Below is a small trained network, with its code and all its weights. Each question gives an input and a target symbol and asks what happens when units are switched off, that is, made to give their printed mean instead of their output.

import numpy as np


def w(rows, s, z=0):
    codes = np.array(rows[::2]) - 128.0
    scale = np.full(codes.shape[1], s)
    scale[-1] = z or s
    return codes * scale


def f(y):
    return np.maximum(y, 0)


def softmax(a):
    e = np.exp(a - a.max(-1, keepdims=True))
    return e / e.sum(-1, keepdims=True)


def log_softmax(a):
    a = a - a.max(-1, keepdims=True)
    return a - np.log(np.exp(a).sum(-1, keepdims=True))


def net(x, mask):
    ids = ['αγδεζθμξπστφψ'.index(c) for c in x.split()]
    T = len(ids)
    res = E[ids] + P[:T]
    q, k, v = (res @ M[0].T for M in (Q, K, V))
    z = softmax(np.where(np.tri(T) > 0, q @ k.T / 4**0.5, -1e9)) @ v
    res = res + np.where(mask[0], z, O[0][:, -1]) @ O[0][:, :-1]
    y = f(res @ A[0][:, :-1].T + A[0][:, -1])
    res = res + np.where(mask[1:13], y, B[0][:, -1]) @ B[0][:, :-1]
    return log_softmax(res[-1] @ U[:, :-1].T + U[:, -1])


Q, K, V, O, A, B = {}, {}, {}, {}, {}, {}
E = w([
[154,117,160,133,89],'α',
[87,144,150,116,80],'γ',
[110,20,117,220,210],'δ',
[134,21,151,156,77],'ε',
[18,128,84,140,151],'ζ',
[170,88,126,116,192],'θ',
[145,223,251,107,143],'μ',
[105,112,91,202,194],'ξ',
[89,208,174,118,203],'π',
[178,103,129,59,237],'σ',
[79,159,121,82,161],'τ',
[68,64,64,193,156],'φ',
[63,114,119,135,187],'ψ',
],0.02)
P = w([
[68,14,250,108,105],'0',
[182,146,58,142,154],'1',
[99,44,209,61,128],'2',
[178,152,77,146,149],'3',
[121,54,178,41,135],'4',
[172,169,104,144,143],'5',
[131,55,159,30,126],'6',
[168,181,126,147,134],'7',
[130,57,145,24,125],'8',
[160,190,144,148,122],'9',
],0.011)
Q[0] = w([
[85,155,185,151,204],'H0',
[53,109,132,53,124],'H0',
[139,136,90,253,156],'H0',
[111,52,114,112,126],'H0',
],0.012)
K[0] = w([
[96,114,157,164,251],'H0',
[48,104,111,91,121],'H0',
[129,162,87,166,128],'H0',
[144,50,73,139,163],'H0',
],0.013)
V[0] = w([
[88,69,76,160,159],'H0',
[67,166,209,132,118],'H0',
[177,107,3,128,160],'H0',
[202,225,73,217,95],'H0',
],0.0046)
O[0] = w([
[108,95,115,109,136,184],'H0',
[143,126,104,134,151,147],'H0',
[114,102,121,166,139,101],'H0',
[145,113,82,255,155,2],'H0',
],0.009,0.0058)
A[0] = w([
[240,119,53,180,84,162],'N0',
[164,142,183,95,105,74],'N1',
[144,153,159,71,123,253],'N2',
[67,133,115,165,244,151],'N3',
[104,95,190,143,88,176],'N4',
[157,134,190,96,63,56],'N5',
[221,135,115,150,197,53],'N6',
[108,195,37,151,161,33],'N7',
[22,145,178,142,105,176],'N8',
[138,53,105,172,85,61],'N9',
[113,199,1,144,25,237],'N10',
[96,72,110,113,187,90],'N11',
],0.012,0.0046)
B[0] = w([
[131,88,180,213,167,159],'N0',
[128,75,128,118,131,190],'N1',
[72,126,100,185,86,254],'N2',
[128,84,124,50,78,221],'N3',
[129,198,104,109,194,188],'N4',
[127,99,110,87,139,191],'N5',
[185,191,128,110,102,156],'N6',
[100,143,104,181,251,154],'N7',
[216,75,131,139,152,209],'N8',
[68,213,165,142,107,167],'N9',
[182,150,14,180,72,158],'N10',
[137,147,142,108,97,215],'N11',
],0.011,0.012)
U = w([
[93,72,143,94,188,192],'α',
[71,96,171,132,11,129],'γ',
[44,202,94,109,97,172],'δ',
[105,216,160,129,76,143],'ε',
[130,152,91,135,32,49],'ζ',
[148,117,56,120,155,2],'θ',
[45,157,182,172,146,162],'μ',
[139,112,142,182,94,149],'ξ',
[190,133,133,126,153,113],'π',
[165,193,100,72,114,27],'σ',
[100,202,115,108,223,122],'τ',
[108,114,119,161,232,93],'φ',
[48,117,100,178,115,103],'ψ',
],0.011,0.0066)

Each question gives the input, a string of symbols that net reads in full, and the target symbol t.
The units are the heads (4 rows each of Q, K, V and O) and the neurons (one row each of A and B). Each row of codes is followed by its name. A weight is (code - 128) times the scale printed after its matrix; where a second scale follows, it is the last column's (O, A, B and U).
mask holds one flag per unit, heads first, then neurons. A switched-off unit (its flag False) gives its mean, the last column of its rows in O or B, instead of its output. The means were averaged over made-up inputs and are rounded, as every weight is.
A unit's drop is (log p(t) with every unit on - log p(t) with that unit switched off) / (log p(t) with every unit on - log p(t) with every unit switched off).
The circuit of an input: a set's keep is (log p(t) with only the set's units on - log p(t) with every unit switched off) / (log p(t) with every unit on - log p(t) with every unit switched off). Starting from the 12 units with the biggest drops (on a tie, the unit counted first), units are removed one at a time, each time the one whose removal leaves the highest keep (on an exact tie, the one counted first), for as long as the keep stays at least 0.8.
units of the circuit, in order: the units of the circuit, biggest drop first
top k neurons: the k neurons with the biggest drops, biggest first
drop when u is switched off: that unit's drop, to one decimal
input μ ψ α α τ α θ φ μ, target γ: top 3 neurons -> N2, N1, N7
input α π μ, target α: top 2 neurons -> N1, N5
input τ ε σ α, target ξ: units of the circuit, in order -> N0, H0
input μ μ γ θ, target π: units of the circuit, in order -> N6, H0, N0
input ξ σ φ θ ξ φ ψ σ α, target α: units of the circuit, in order -> N5, N11
input ξ ε π ζ θ γ, target ζ: units of the circuit, in order -> N10
input θ μ τ φ φ φ α ξ, target φ: units of the circuit, in order -> N7, H0
input τ π τ φ α, target α: top 3 neurons -> N5, N4, N1
input π ξ ξ, target γ: units of the circuit, in order -> N3, N7
input ζ δ ψ τ τ θ σ σ ε, target α: top 4 neurons -> N4, N5, N10, N1
input τ μ φ τ τ γ φ α, target ξ: units of the circuit, in order -> H0, N0
input θ σ ζ φ π ψ σ δ φ, target γ: top 4 neurons -> N11, N7, N9, N3
input θ θ ψ μ μ ξ ε γ, target ζ: units of the circuit, in order -> N10, H0
input π τ ψ τ ε τ π τ α ζ, target θ: top 2 neurons -> N10, N8
input τ μ ζ ψ γ φ τ, target γ: top 2 neurons -> N2, N4
input θ ε δ γ α σ, target σ: top 2 neurons -> N6, N0
input φ π γ, target α: top 3 neurons -> N8, N4, N5
input ε μ γ ε γ σ, target σ: top neuron -> N6
input π θ γ θ σ μ ε, target α: drop when N6 is switched off -> 0.1
input ξ ψ ξ ε μ ζ, target θ: drop when N5 is switched off -> 0.0
